Here is a tiny trained network, its code and every weight. The questions are about switching its units off for an input and a target symbol, where a switched-off unit gives its printed mean instead of its output.

import numpy as np


def w(rows, s, z=0):
    codes = np.array(rows[::2]) - 128.0
    scale = np.full(codes.shape[1], s)
    scale[-1] = z or s
    return codes * scale


def norm(h):
    return h / np.sqrt((h * h).mean(-1, keepdims=True) + 1e-5)


def f(y):
    return np.maximum(y, 0)


def softmax(a):
    e = np.exp(a - a.max(-1, keepdims=True))
    return e / e.sum(-1, keepdims=True)


def log_softmax(a):
    a = a - a.max(-1, keepdims=True)
    return a - np.log(np.exp(a).sum(-1, keepdims=True))


def net(x, mask):
    ids = ['ΔΞΠΣΨαελμτφ'.index(c) for c in x.split()]
    T = len(ids)
    res = E[ids] + P[:T]
    u = 0
    for l in range(3):
        r = norm(res)
        for j in range(2):
            rows = slice(3 * j, 3 * j + 3)
            q, k, v = (r @ M[l][rows].T for M in (Q, K, V))
            z = softmax(np.where(np.tri(T) > 0, q @ k.T / 3**0.5, -1e9)) @ v
            o = O[l][rows]
            res = res + np.where(mask[u + j], z, o[:, -1]) @ o[:, :-1]
        u += 2
        y = f(norm(res) @ A[l][:, :-1].T + A[l][:, -1])
        res = res + np.where(mask[u : u + 8], y, B[l][:, -1]) @ B[l][:, :-1]
        u += 8
    return log_softmax(norm(res)[-1] @ U[:, :-1].T + U[:, -1])


Q, K, V, O, A, B = {}, {}, {}, {}, {}, {}
E = w([
[80,121,85],'Δ',
[141,139,157],'Ξ',
[127,133,112],'Π',
[148,141,173],'Σ',
[117,135,92],'Ψ',
[152,139,176],'α',
[134,114,203],'ε',
[187,143,252],'λ',
[76,67,205],'μ',
[180,105,96],'τ',
[146,209,102],'φ',
],0.029)
P = w([
[87,29,145],'0',
[118,2,137],'1',
[146,11,160],'2',
[157,57,191],'3',
[149,66,236],'4',
[163,50,197],'5',
],0.0063)
Q[0] = w([
[127,143,99],'L0H1',
[183,187,19],'L0H1',
[195,99,95],'L0H1',
[55,247,126],'L0H2',
[66,11,139],'L0H2',
[171,159,92],'L0H2',
],0.013)
K[0] = w([
[112,143,106],'L0H1',
[112,150,7],'L0H1',
[214,34,43],'L0H1',
[91,50,140],'L0H2',
[220,91,84],'L0H2',
[65,151,84],'L0H2',
],0.014)
V[0] = w([
[212,174,74],'L0H1',
[111,128,160],'L0H1',
[138,75,76],'L0H1',
[155,120,158],'L0H2',
[133,47,109],'L0H2',
[2,68,133],'L0H2',
],0.0094)
O[0] = w([
[69,116,120,2],'L0H1',
[253,54,181,171],'L0H1',
[52,36,129,140],'L0H1',
[116,61,159,182],'L0H2',
[23,125,169,221],'L0H2',
[99,41,120,123],'L0H2',
],0.0051,0.0028)
A[0] = w([
[128,126,147,44],'L0N1',
[116,148,106,3],'L0N2',
[150,167,153,164],'L0N3',
[94,127,152,51],'L0N4',
[125,240,93,160],'L0N5',
[148,62,112,111],'L0N6',
[139,250,83,112],'L0N7',
[158,135,78,55],'L0N8',
],0.017,0.0041)
B[0] = w([
[132,141,124,143],'L0N1',
[123,105,136,133],'L0N2',
[130,175,117,244],'L0N3',
[127,128,109,152],'L0N4',
[132,164,21,212],'L0N5',
[125,145,129,252],'L0N6',
[131,183,2,218],'L0N7',
[133,105,128,152],'L0N8',
],0.019,0.0042)
Q[1] = w([
[107,119,200],'L1H1',
[116,91,28],'L1H1',
[4,142,57],'L1H1',
[49,237,120],'L1H2',
[168,89,87],'L1H2',
[145,145,43],'L1H2',
],0.013)
K[1] = w([
[135,8,210],'L1H1',
[167,201,9],'L1H1',
[240,123,146],'L1H1',
[80,105,200],'L1H2',
[182,63,146],'L1H2',
[82,101,148],'L1H2',
],0.012)
V[1] = w([
[132,121,137],'L1H1',
[131,37,137],'L1H1',
[243,49,69],'L1H1',
[3,199,205],'L1H2',
[160,254,76],'L1H2',
[192,90,67],'L1H2',
],0.0083)
O[1] = w([
[90,123,91,134],'L1H1',
[104,142,136,206],'L1H1',
[156,196,132,112],'L1H1',
[184,2,38,118],'L1H2',
[103,71,140,5],'L1H2',
[85,198,198,126],'L1H2',
],0.0083,0.0028)
A[1] = w([
[143,74,162,45],'L1N1',
[90,252,60,254],'L1N2',
[204,82,128,60],'L1N3',
[118,131,134,82],'L1N4',
[19,176,200,132],'L1N5',
[241,126,99,17],'L1N6',
[88,65,37,116],'L1N7',
[209,147,175,153],'L1N8',
],0.011,0.005)
B[1] = w([
[86,131,116,145],'L1N1',
[211,166,214,254],'L1N2',
[205,101,128,149],'L1N3',
[130,97,122,128],'L1N4',
[140,254,154,189],'L1N5',
[137,109,126,148],'L1N6',
[204,93,145,241],'L1N7',
[108,37,51,242],'L1N8',
],0.0092,0.0064)
Q[2] = w([
[131,250,97],'L2H1',
[133,171,201],'L2H1',
[243,77,201],'L2H1',
[90,145,72],'L2H2',
[133,89,151],'L2H2',
[134,85,62],'L2H2',
],0.019)
K[2] = w([
[132,185,25],'L2H1',
[75,185,142],'L2H1',
[122,164,253],'L2H1',
[164,11,173],'L2H2',
[95,189,142],'L2H2',
[158,141,154],'L2H2',
],0.021)
V[2] = w([
[211,204,90],'L2H1',
[176,125,43],'L2H1',
[242,128,133],'L2H1',
[137,170,5],'L2H2',
[32,105,209],'L2H2',
[158,69,98],'L2H2',
],0.014)
O[2] = w([
[244,165,124,133],'L2H1',
[193,165,45,88],'L2H1',
[241,85,140,254],'L2H1',
[183,106,6,107],'L2H2',
[7,201,173,33],'L2H2',
[119,89,135,214],'L2H2',
],0.012,0.006)
A[2] = w([
[130,71,197,20],'L2N1',
[137,124,18,62],'L2N2',
[247,192,116,253],'L2N3',
[50,172,119,124],'L2N4',
[182,187,152,204],'L2N5',
[188,98,74,105],'L2N6',
[183,109,78,58],'L2N7',
[92,163,48,120],'L2N8',
],0.015,0.0062)
B[2] = w([
[59,97,177,159],'L2N1',
[95,78,143,157],'L2N2',
[177,175,100,252],'L2N3',
[104,246,108,141],'L2N4',
[197,173,143,188],'L2N5',
[179,145,65,184],'L2N6',
[192,107,105,165],'L2N7',
[132,178,105,141],'L2N8',
],0.013,0.014)
U = w([
[86,121,74,176],'Δ',
[131,121,116,106],'Ξ',
[118,83,94,120],'Π',
[139,122,120,125],'Σ',
[132,95,99,133],'Ψ',
[149,109,126,115],'α',
[123,26,199,49],'ε',
[195,96,227,27],'λ',
[69,168,140,254],'μ',
[144,250,182,123],'τ',
[95,211,52,200],'φ',
],0.016,0.0075)

Each question gives the input, a string of symbols that net reads in full, and the target symbol t.
The units are the heads (3 rows each of Q, K, V and O) and the neurons (one row each of A and B). Each row of codes is followed by its name. A weight is (code - 128) times the scale printed after its matrix; where a second scale follows, it is the last column's (O, A, B and U).
mask holds one flag per unit, layer by layer, with each layer's heads first. A switched-off unit (its flag False) gives its mean, the last column of its rows in O or B, instead of its output. The means were averaged over made-up inputs and are rounded, as every weight is.
A unit's drop is (log p(t) with every unit on - log p(t) with that unit switched off) / (log p(t) with every unit on - log p(t) with every unit switched off).
The circuit of an input: a set's keep is (log p(t) with only the set's units on - log p(t) with every unit switched off) / (log p(t) with every unit on - log p(t) with every unit switched off). Starting from the 12 units with the biggest drops (on a tie, the unit counted first), units are removed one at a time, each time the one whose removal leaves the highest keep (on an exact tie, the one counted first), for as long as the keep stays at least 0.8.
units of the circuit, in order: the units of the circuit, biggest drop first
unit that matters most: the unit with the biggest drop
top k neurons: the k neurons with the biggest drops, biggest first
k most important neurons of layer l: the k neurons of layer l with the biggest drops, biggest first
heads that matter: for each layer, one digit per head in row order, 1 if its drop is at least 0.15 and else 0, layers parted by /
input Ψ Σ τ Δ, target τ: heads that matter -> 00 / 00 / 01
input ε λ Π α Σ ε, target ε: top 2 neurons -> [L0N7 L0N5]
input Ψ τ μ Ψ, target τ: heads that matter -> 00 / 10 / 01
input Ψ ε μ Π Σ, target μ: heads that matter -> 00 / 01 / 11
input α τ α ε Ξ Ψ, target ε: top neuron -> [L0N3]
input Δ λ α μ Π, target μ: top 2 neurons -> [L1N8 L1N5]
input ε Ψ Ξ, target ε: heads that matter -> 01 / 11 / 11
input τ α ε Δ Π, target ε: heads that matter -> 01 / 01 / 10
input Ξ τ Ξ, target τ: heads that matter -> 00 / 01 / 01
input Δ Δ λ ε Σ, target λ: top 4 neurons -> [L0N7 L0N5 L1N7 L1N5]
input φ Π Σ μ, target ε: top 4 neurons -> [L0N7 L0N3 L0N5 L1N2]
input μ Ψ ε, target μ: heads that matter -> 01 / 00 / 11
input ε Π Π, target ε: heads that matter -> 01 / 01 / 01
input τ μ Π, target τ: units of the circuit, in order -> [L2H2]
input μ Ψ Δ ε Δ, target ε: top 3 neurons -> [L0N7 L0N5 L1N7]
input μ ε Ψ, target μ: 2 most important neurons of layer 0 -> [L0N7 L0N5]
input α ε Ψ ε Δ Σ, target ε: 2 most important neurons of layer 1 -> [L1N7 L1N2]
input Δ φ Ψ μ, target ε: top 3 neurons -> [L0N7 L1N2 L0N5]
input λ τ ε, target τ: top 3 neurons -> [L1N5 L0N6 L1N7]
input Ψ ε Δ, target ε: unit that matters most -> L1H2
input μ λ Ψ μ Σ, target μ: heads that matter -> 00 / 00 / 11
input ε Ψ λ Δ Ψ, target λ: top 4 neurons -> [L0N7 L0N5 L0N3 L1N5]
input λ ε Ξ, target λ: heads that matter -> 10 / 01 / 01
